[ 0.10  2.27 -2.33 -0.09 -1.35 -0.09 -0.63 -0.44 -0.32 -1.21  0.54  0.37
 -0.36  0.38 -0.75  0.10 -0.55  0.70  0.88  0.47  0.04 -2.42  0.09  0.11
 -1.47  0.11] -> F
[ 0.64 -0.34 -3.64  1.01  0.28 -0.18  1.09 -0.56 -0.22 -0.08  0.52  0.58
  0.46  0.38  2.44 -0.15  0.36  0.52  0.13 -0.01  0.70 -3.07 -0.20  0.85
 -0.31  0.85] -> Q
[ 0.08  1.64  0.33  0.11 -0.19  0.15  0.31  0.16  0.27  2.46  0.36  0.33
  0.66 -0.06  0.27  0.28  0.35 -0.09 -0.81  1.04 -0.81  0.53 -0.35  0.68
  0.29  0.49] -> Q
[-0.12  0.38 -3.00  0.95 -0.08  0.03  0.86 -0.44 -0.47 -3.57 -0.01 -0.12
 -0.31  0.48  1.49 -0.07 -0.35 -0.15 -0.38 -0.53  0.81 -2.83  0.53  0.27
 -0.01 -0.17] -> Q
[-1.25  1.21 -1.38  0.73 -1.72  0.09  0.74 -0.12 -0.62 -4.23 -0.34 -0.88
  0.38  0.62  1.26  0.10 -1.49 -0.03 -1.70 -0.24 -0.01 -0.57  0.41 -0.26
  0.42 -0.86] -> Q
[-0.30  0.05 -6.40  1.54 -0.74  0.56  0.86 -0.73 -0.30 -1.13 -0.58  0.03
  2.22  0.80  0.84 -0.88  0.00  0.42  1.00 -0.10  0.94 -5.46  0.03  1.43
 -0.10  0.66] -> Q
[ 0.33  0.60 -2.34 -0.36 -1.00  0.56 -0.29 -0.32 -0.13 -0.35 -0.93  0.25
  1.68  0.32 -0.48 -0.10  0.41  0.11 -0.01 -1.00  0.27 -0.98 -1.00  0.81
 -0.66  0.70] -> F
[-1.47 -4.04  0.84 -0.36 -0.25  0.85  0.99  0.03  0.21 -3.84 -0.23 -0.42
 -0.44 -0.03  0.33  0.26  0.25 -0.39 -1.31 -0.01 -0.72  2.40  0.30 -0.53
  0.49 -0.36] -> Q
[-0.85  2.11  0.28 -0.24 -0.45 -0.12 -0.43 -0.40 -0.46 -1.30  0.73 -0.51
 -1.87 -0.07 -0.35  0.67 -0.50  0.65 -0.38  0.82 -1.00  0.09  0.33 -0.19
 -0.66 -0.64] -> F
[ 0.26  4.30 -3.15  0.68 -2.05 -0.38 -0.77 -0.55 -0.35  1.14  0.53  0.61
  0.67  0.36 -0.32  0.48 -0.09  0.50  0.07  0.11  0.19 -2.91 -0.29  0.58
 -1.45  0.62] -> F
[-0.30 -1.85  0.08 -0.62 -0.91  0.63  0.11 -0.27 -0.07 -0.27  0.13  0.31
 -0.03  0.12 -1.06  0.41 -0.16 -0.25 -0.36 -0.51  0.25  0.79 -0.37 -0.02
 -0.36 -0.08] -> Q
[-0.23  3.85 -0.68 -0.19 -0.80 -0.75 -0.83 -0.10 -0.27  1.83 -0.01  0.45
 -0.13 -0.04 -0.75  0.20 -0.20  0.58  0.24  0.56 -0.89 -0.88  0.15  0.13
 -0.32  0.08] -> F
[ 2.38  2.64 -3.81  0.85 -0.10 -0.91  1.39  0.24  0.29  4.06  1.22  0.18
  1.59  0.84  2.21  0.50  0.84  0.01 -1.30 -0.26  1.53 -1.39 -1.40  1.40
 -0.69  1.78] -> Q
[ 0.13  2.39 -4.82  0.54 -1.65  0.47 -0.25 -0.29  0.10 -1.62 -0.74 -0.16
  1.57  0.61  0.50 -0.08  0.06  0.36 -0.31 -0.72  0.71 -3.59 -1.18  0.82
  0.03  0.30] -> F
[ 0.66  1.92 -0.08 -0.97 -1.16 -0.11 -1.56  0.14 -1.14  0.20 -0.06  0.23
  0.01  0.30 -2.30  0.47 -0.52  0.53 -0.38 -0.31 -0.22  0.48 -0.34 -0.43
 -1.46 -0.22] -> F
